Below is a small trained network, with its code and all its weights. Each question gives an input and a class and asks what happens when units are switched off, that is, made to give their printed mean instead of their output.

import numpy as np


def w(rows, s, z=0):
    codes = np.array(rows[::2]) - 128.0
    scale = np.full(codes.shape[1], s)
    scale[-1] = z or s
    return codes * scale


def norm(h):
    return h / np.sqrt((h * h).mean(-1, keepdims=True) + 1e-5)


def f(y):
    return y / 2 * (1 + np.tanh(0.7978845608 * (y + 0.044715 * y**3)))


def log_softmax(a):
    a = a - a.max(-1, keepdims=True)
    return a - np.log(np.exp(a).sum(-1, keepdims=True))


def net(x, mask):
    res = np.array(x, float).reshape(1, 2) / 4 @ E
    u = 0
    for l in range(2):
        y = f(norm(res) @ A[l][:, :-1].T + A[l][:, -1])
        res = res + np.where(mask[u : u + 16], y, B[l][:, -1]) @ B[l][:, :-1]
        u += 16
    return log_softmax(norm(res)[-1] @ U[:, :-1].T + U[:, -1])


A, B = {}, {}
E = w([
[71,172,38,73,210],'x0',
[222,195,255,105,183],'x1',
],0.0093)
A[0] = w([
[163,193,156,149,130,174],'0.n1',
[52,114,98,114,130,111],'0.n2',
[93,84,36,128,145,144],'0.n3',
[163,76,174,136,54,110],'0.n4',
[34,74,207,154,137,50],'0.n5',
[116,203,80,48,176,254],'0.n6',
[144,136,123,165,198,129],'0.n7',
[254,160,55,84,108,82],'0.n8',
[104,86,126,149,158,113],'0.n9',
[156,154,138,183,66,109],'0.n10',
[141,34,156,126,184,116],'0.n11',
[125,73,103,112,207,25],'0.n12',
[57,10,102,113,112,74],'0.n13',
[187,125,146,53,99,120],'0.n14',
[123,141,170,119,108,105],'0.n15',
[170,113,81,159,129,163],'0.n16',
],0.0087,0.0017)
B[0] = w([
[189,163,29,144,84,191],'0.n1',
[204,110,180,70,62,195],'0.n2',
[191,208,147,120,114,253],'0.n3',
[3,117,96,196,206,223],'0.n4',
[156,137,175,83,130,137],'0.n5',
[138,46,159,214,164,249],'0.n6',
[198,125,154,146,81,145],'0.n7',
[134,134,23,100,134,133],'0.n8',
[149,221,181,144,75,135],'0.n9',
[117,173,152,136,166,173],'0.n10',
[99,203,86,157,173,132],'0.n11',
[67,164,200,123,125,137],'0.n12',
[151,139,50,223,169,249],'0.n13',
[150,196,21,147,68,160],'0.n14',
[47,164,53,169,73,144],'0.n15',
[195,206,179,164,164,144],'0.n16',
],0.0045,0.0049)
A[1] = w([
[82,75,160,141,103,90],'1.n1',
[169,171,178,43,172,165],'1.n2',
[81,137,105,47,182,126],'1.n3',
[186,80,168,64,144,175],'1.n4',
[100,101,105,83,103,123],'1.n5',
[136,141,170,123,110,101],'1.n6',
[122,116,134,195,147,246],'1.n7',
[72,131,155,133,151,82],'1.n8',
[171,169,101,93,73,154],'1.n9',
[98,97,188,160,117,98],'1.n10',
[103,199,147,116,135,183],'1.n11',
[61,70,97,149,11,251],'1.n12',
[122,63,81,52,108,152],'1.n13',
[162,126,125,177,118,175],'1.n14',
[104,113,184,132,77,99],'1.n15',
[118,120,91,42,205,216],'1.n16',
],0.012,0.0024)
B[1] = w([
[175,123,178,137,163,147],'1.n1',
[111,128,83,105,28,205],'1.n2',
[90,55,212,163,167,152],'1.n3',
[147,176,25,118,75,153],'1.n4',
[177,175,148,147,118,124],'1.n5',
[96,168,149,129,101,136],'1.n6',
[126,104,64,77,212,236],'1.n7',
[227,108,86,166,92,125],'1.n8',
[83,100,112,131,153,162],'1.n9',
[50,96,137,125,115,156],'1.n10',
[181,101,94,110,98,150],'1.n11',
[185,209,192,85,71,255],'1.n12',
[248,116,196,88,128,137],'1.n13',
[68,69,124,111,159,214],'1.n14',
[41,124,204,244,149,141],'1.n15',
[77,117,254,224,83,185],'1.n16',
],0.0072,0.0071)
U = w([
[70,74,253,240,152,179],'0',
[214,191,99,94,38,205],'1',
[105,45,31,101,216,177],'2',
[183,52,162,80,160,10],'3',
[157,88,175,50,172,1],'4',
],0.014,0.007)

Each question gives the input, the list of numbers given to net, and the class t.
The units are the neurons (one row each of A and B). Each row of codes is followed by its name. A weight is (code - 128) times the scale printed after its matrix; where a second scale follows, it is the last column's (A, B and U).
mask holds one flag per neuron, layer by layer. A switched-off neuron (its flag False) gives its mean, the last column of its row in B, instead of its output. The means were averaged over made-up inputs and are rounded, as every weight is.
A unit's drop is (log p(t) with every unit on - log p(t) with that unit switched off) / (log p(t) with every unit on - log p(t) with every unit switched off).
The circuit of an input: a set's keep is (log p(t) with only the set's units on - log p(t) with every unit switched off) / (log p(t) with every unit on - log p(t) with every unit switched off). Starting from the 12 units with the biggest drops (on a tie, the unit counted first), units are removed one at a time, each time the one whose removal leaves the highest keep (on an exact tie, the one counted first), for as long as the keep stays at least 0.8.
circuit, biggest first: the units of the circuit, biggest drop first
most important unit: the unit with the biggest drop
k most important neurons: the k neurons with the biggest drops, biggest first
k most important neurons of layer l: the k neurons of layer l with the biggest drops, biggest first
drop when u is switched off: that unit's drop, to one decimal
input [-3,-2], class 2: most important unit : 1.n7
input [5,5], class 0: 3 most important neurons : 1.n16; 0.n3; 0.n2
input [-2,3], class 2: 2 most important neurons : 1.n12; 0.n3
input [-3,-3], class 2: 4 most important neurons : 0.n13; 1.n7; 1.n16; 0.n4
input [8,-8], class 0: 2 most important neurons : 1.n16; 1.n3
input [2,3], class 2: 2 most important neurons : 0.n6; 1.n12
input [-6,7], class 1: 4 most important neurons : 0.n6; 1.n4; 1.n16; 1.n2
input [5,-6], class 1: 2 most important neurons of layer 0 : 0.n2; 0.n4
input [1,3], class 2: 2 most important neurons : 1.n12; 0.n1
input [7,-8], class 1: 4 most important neurons of layer 1 : 1.n12; 1.n14; 1.n13; 1.n15
input [4,-3], class 0: drop when 1.n16 is switched off : 0.3
input [8,2], class 0: drop when 1.n16 is switched off : 0.3
input [-2,0], class 2: drop when 0.n11 is switched off : 0.0
input [-2,-8], class 1: circuit, biggest first : 1.n12
input [-3,1], class 2: 2 most important neurons of layer 0 : 0.n4; 0.n2
